Here is a tiny trained network, its code and every weight. The questions are about switching its units off for an input and a target symbol, where a switched-off unit gives its printed mean instead of its output.

import numpy as np


def w(rows, s, z=0):
    codes = np.array(rows[::2]) - 128.0
    scale = np.full(codes.shape[1], s)
    scale[-1] = z or s
    return codes * scale


def f(y):
    return np.maximum(y, 0)


def softmax(a):
    e = np.exp(a - a.max(-1, keepdims=True))
    return e / e.sum(-1, keepdims=True)


def log_softmax(a):
    a = a - a.max(-1, keepdims=True)
    return a - np.log(np.exp(a).sum(-1, keepdims=True))


def net(x, mask):
    ids = ['Πεηλξσφψω'.index(c) for c in x.split()]
    T = len(ids)
    res = E[ids] + P[:T]
    u = 0
    for l in range(2):
        r = res
        for j in range(3):
            rows = slice(2 * j, 2 * j + 2)
            q, k, v = (r @ M[l][rows].T for M in (Q, K, V))
            z = softmax(np.where(np.tri(T) > 0, q @ k.T / 2**0.5, -1e9)) @ v
            o = O[l][rows]
            res = res + np.where(mask[u + j], z, o[:, -1]) @ o[:, :-1]
        u += 3
        y = f(res @ A[l][:, :-1].T + A[l][:, -1])
        res = res + np.where(mask[u : u + 16], y, B[l][:, -1]) @ B[l][:, :-1]
        u += 16
    return log_softmax(res[-1] @ U[:, :-1].T + U[:, -1])


Q, K, V, O, A, B = {}, {}, {}, {}, {}, {}
E = w([
[128,35,25,61,143,52],'Π',
[183,209,147,116,71,129],'ε',
[72,253,155,220,115,33],'η',
[143,101,50,125,97,162],'λ',
[75,169,126,213,124,158],'ξ',
[31,157,113,166,97,124],'σ',
[50,79,70,116,73,177],'φ',
[113,137,81,183,130,191],'ψ',
[17,147,111,83,45,56],'ω',
],0.013)
P = w([
[128,62,150,254,74,77],'0',
[153,84,166,198,101,99],'1',
[125,108,194,160,129,156],'2',
[131,108,179,146,150,147],'3',
[135,115,164,137,160,142],'4',
[136,122,147,133,166,138],'5',
[136,131,131,129,167,136],'6',
[134,139,116,126,168,135],'7',
[130,151,104,123,166,139],'8',
[128,161,90,122,164,140],'9',
[121,172,77,121,165,143],'10',
[110,187,72,116,158,160],'11',
[110,191,53,121,164,146],'12',
],0.0094)
Q[0] = w([
[174,77,184,103,115,155],'L0H1',
[169,76,139,167,68,122],'L0H1',
[77,10,67,82,141,189],'L0H2',
[56,175,190,47,139,165],'L0H2',
[95,179,76,116,129,134],'L0H3',
[123,145,110,113,125,130],'L0H3',
],0.011)
K[0] = w([
[143,17,138,206,44,127],'L0H1',
[157,124,166,156,50,52],'L0H1',
[7,15,5,26,145,234],'L0H2',
[2,134,228,26,85,17],'L0H2',
[135,99,186,61,94,183],'L0H3',
[142,141,137,119,117,143],'L0H3',
],0.0058)
V[0] = w([
[210,2,244,203,53,73],'L0H1',
[83,10,238,151,67,155],'L0H1',
[55,150,133,38,3,35],'L0H2',
[138,112,138,128,77,109],'L0H2',
[169,54,157,249,17,59],'L0H3',
[164,170,130,104,65,132],'L0H3',
],0.0062)
O[0] = w([
[141,60,225,164,182,145,150],'L0H1',
[109,92,149,145,249,109,140],'L0H1',
[220,88,77,135,140,29,207],'L0H2',
[141,123,113,143,128,86,147],'L0H2',
[187,52,254,51,163,190,253],'L0H3',
[97,131,108,120,103,111,113],'L0H3',
],0.0059,0.0055)
A[0] = w([
[221,103,94,163,154,118,119],'L0N1',
[211,219,193,132,131,89,94],'L0N2',
[198,99,70,91,157,216,136],'L0N3',
[146,149,122,53,160,91,64],'L0N4',
[101,111,158,88,89,115,144],'L0N5',
[31,155,144,146,166,156,104],'L0N6',
[226,159,132,75,133,136,141],'L0N7',
[80,20,54,102,139,215,172],'L0N8',
[98,116,103,183,93,110,111],'L0N9',
[163,136,98,211,159,193,90],'L0N10',
[72,137,129,85,155,107,90],'L0N11',
[63,190,148,114,177,66,111],'L0N12',
[141,225,195,88,134,134,3],'L0N13',
[120,162,113,87,123,142,226],'L0N14',
[190,87,110,156,69,95,96],'L0N15',
[2,171,170,55,123,141,145],'L0N16',
],0.0085,0.0028)
B[0] = w([
[90,163,163,99,128,174,180],'L0N1',
[52,163,137,9,201,128,187],'L0N2',
[169,106,118,30,129,113,208],'L0N3',
[158,116,113,83,142,99,166],'L0N4',
[156,94,115,169,149,114,157],'L0N5',
[169,147,125,89,147,93,158],'L0N6',
[48,106,124,149,113,145,163],'L0N7',
[57,189,181,8,74,146,254],'L0N8',
[162,142,154,113,145,136,151],'L0N9',
[209,83,126,92,233,170,159],'L0N10',
[173,97,113,145,144,128,151],'L0N11',
[183,180,199,102,76,124,179],'L0N12',
[105,158,151,92,123,137,155],'L0N13',
[170,90,91,145,169,86,178],'L0N14',
[157,129,145,107,127,187,165],'L0N15',
[190,44,68,174,129,99,161],'L0N16',
],0.012,0.0063)
Q[1] = w([
[124,113,100,111,214,94],'L1H1',
[98,204,118,100,164,185],'L1H1',
[120,123,103,94,130,146],'L1H2',
[139,107,124,128,152,114],'L1H2',
[132,111,138,253,111,115],'L1H3',
[57,113,104,96,132,92],'L1H3',
],0.026)
K[1] = w([
[147,191,47,162,130,225],'L1H1',
[136,209,24,88,46,61],'L1H1',
[108,168,58,118,126,149],'L1H2',
[136,105,118,133,113,135],'L1H2',
[56,17,249,104,127,125],'L1H3',
[124,123,97,40,68,180],'L1H3',
],0.016)
V[1] = w([
[70,218,63,204,68,225],'L1H1',
[239,198,104,75,197,67],'L1H1',
[81,100,30,75,114,141],'L1H2',
[139,25,38,167,117,225],'L1H2',
[133,190,121,233,158,193],'L1H3',
[150,124,105,171,75,2],'L1H3',
],0.01)
O[1] = w([
[135,28,162,66,159,67,3],'L1H1',
[83,87,166,127,27,114,183],'L1H1',
[138,152,206,167,149,136,162],'L1H2',
[51,187,153,113,144,81,65],'L1H2',
[30,113,100,123,123,149,35],'L1H3',
[184,196,109,132,169,254,75],'L1H3',
],0.0095,0.024)
A[1] = w([
[142,138,176,68,209,154,103],'L1N1',
[209,105,177,208,122,155,120],'L1N2',
[65,236,249,116,159,94,109],'L1N3',
[127,136,92,150,116,27,52],'L1N4',
[141,199,140,253,100,105,151],'L1N5',
[41,105,59,2,120,188,130],'L1N6',
[103,54,53,22,88,167,1],'L1N7',
[163,131,120,207,122,91,189],'L1N8',
[58,236,227,106,192,143,105],'L1N9',
[148,151,105,234,67,142,37],'L1N10',
[152,222,95,194,153,113,129],'L1N11',
[166,149,180,225,157,80,87],'L1N12',
[180,169,137,136,173,64,152],'L1N13',
[150,117,96,32,144,208,92],'L1N14',
[32,56,104,24,100,162,73],'L1N15',
[80,244,197,76,133,93,154],'L1N16',
],0.0097,0.0079)
B[1] = w([
[185,89,88,124,167,93,150],'L1N1',
[84,150,90,163,148,123,245],'L1N2',
[3,190,124,101,133,164,208],'L1N3',
[125,202,116,158,165,194,159],'L1N4',
[178,83,97,139,142,192,247],'L1N5',
[133,81,85,23,147,167,148],'L1N6',
[19,98,151,134,229,163,137],'L1N7',
[87,71,212,135,95,168,205],'L1N8',
[238,108,121,109,120,71,172],'L1N9',
[107,139,134,81,189,45,207],'L1N10',
[101,123,171,128,71,103,202],'L1N11',
[153,171,77,88,128,132,180],'L1N12',
[97,83,130,114,125,89,193],'L1N13',
[95,201,159,117,134,152,178],'L1N14',
[199,218,70,208,75,50,152],'L1N15',
[155,64,113,186,173,124,242],'L1N16',
],0.017,0.015)
U = w([
[116,34,56,225,177,221,170],'Π',
[241,39,158,119,11,100,253],'ε',
[109,139,158,57,2,182,155],'η',
[56,144,233,95,169,108,101],'λ',
[134,91,25,121,111,130,55],'ξ',
[146,81,121,75,149,150,81],'σ',
[142,82,123,135,191,73,113],'φ',
[115,142,100,176,118,82,77],'ψ',
[159,135,156,166,162,135,73],'ω',
],0.0072,0.0052)

Each question gives the input, a string of symbols that net reads in full, and the target symbol t.
The units are the heads (2 rows each of Q, K, V and O) and the neurons (one row each of A and B). Each row of codes is followed by its name. A weight is (code - 128) times the scale printed after its matrix; where a second scale follows, it is the last column's (O, A, B and U).
mask holds one flag per unit, layer by layer, with each layer's heads first. A switched-off unit (its flag False) gives its mean, the last column of its rows in O or B, instead of its output. The means were averaged over made-up inputs and are rounded, as every weight is.
A unit's drop is (log p(t) with every unit on - log p(t) with that unit switched off) / (log p(t) with every unit on - log p(t) with every unit switched off).
The circuit of an input: a set's keep is (log p(t) with only the set's units on - log p(t) with every unit switched off) / (log p(t) with every unit on - log p(t) with every unit switched off). Starting from the 12 units with the biggest drops (on a tie, the unit counted first), units are removed one at a time, each time the one whose removal leaves the highest keep (on an exact tie, the one counted first), for as long as the keep stays at least 0.8.
units of the circuit, in order: the units of the circuit, biggest drop first
top k neurons: the k neurons with the biggest drops, biggest first
top k neurons in layer l: the k neurons of layer l with the biggest drops, biggest first
which heads matter: for each layer, one digit per head in row order, 1 if its drop is at least 0.15 and else 0, layers parted by /
input ξ η ψ, target η: units of the circuit, in order => (L1N16)
input σ σ ψ ψ ε Π ψ ω ε λ, target ε: top 4 neurons in layer 0 => (L0N2, L0N3, L0N13, L0N7)
input ξ ε ψ ξ ψ λ λ ω η φ Π, target φ: top 3 neurons in layer 0 => (L0N2, L0N12, L0N4)
input ε ω λ η λ ψ η Π φ Π η Π ε, target Π: top 3 neurons => (L0N8, L0N7, L1N16)
input σ σ Π Π η ε, target η: which heads matter => 000 / 111
input η η ω ε, target ω: top 2 neurons => (L0N7, L0N2)
input ψ Π ω φ ω φ Π ψ η η, target ε: units of the circuit, in order => (L1H2, L0H1, L1H1)
input Π ξ φ η ω ε Π φ σ ε ξ, target ε: top 4 neurons in layer 1 => (L1N3, L1N2, L1N16, L1N14)
input Π ψ ω, target Π: top 3 neurons => (L1N4, L1N5, L0N3)
input η Π η η ξ ψ Π ε ξ ω η φ, target η: top 4 neurons in layer 0 => (L0N2, L0N8, L0N12, L0N3)
input ε Π ξ η ξ φ ξ σ ω Π ω, target ε: which heads matter => 110 / 001
input η Π ω Π η, target ε: top 2 neurons => (L0N8, L0N14)
input Π Π ψ Π Π ε, target Π: units of the circuit, in order => (L1H1, L1N5)
input σ ξ λ φ ε ψ λ λ Π, target λ: top neuron => (L1N5)
input Π Π ξ η ε, target η: units of the circuit, in order => (L1H2, L1N16, L0N2)
input Π φ ψ φ η η φ φ η, target η: top 3 neurons => (L0N8, L1N16, L0N12)
input λ ω ψ ω Π Π Π ω φ Π, target φ: units of the circuit, in order => (L1H2, L1H1, L1N1)
input λ η λ Π ε ω φ ψ ε ε, target ε: which heads matter => 101 / 111
input ψ Π Π η, target Π: which heads matter => 000 / 000
input λ λ ψ ω η ε φ η η ω η η η, target λ: top 3 neurons => (L1N7, L0N2, L0N12)
input ψ η ξ ξ Π φ ε σ φ ε, target φ: top 4 neurons => (L0N2, L0N8, L0N7, L1N5)
input λ η ε η Π, target η: top 3 neurons in layer 0 => (L0N8, L0N2, L0N1)
input φ ε σ λ η Π λ σ σ φ Π ψ φ, target ψ: units of the circuit, in order => (L1H3, L1N15)
input λ ψ ω ψ Π Π ω ω Π Π, target Π: which heads matter => 101 / 111
input ω Π Π, target Π: top 2 neurons => (L1N2, L1N16)
input η ψ η η ψ ψ λ ξ ξ σ ε ω λ, target ω: top 3 neurons => (L0N8, L1N14, L0N16)
input ω ψ η η ω Π ψ ξ Π η φ λ, target φ: top 3 neurons in layer 0 => (L0N2, L0N3, L0N8)
input η Π ω Π, target ω: top 4 neurons => (L0N8, L1N14, L1N9, L1N1)
input φ φ λ ψ η ω Π ξ ε, target ξ: which heads matter => 000 / 001
input λ ξ η λ, target η: units of the circuit, in order => (L0N8, L0N3, L1N14)
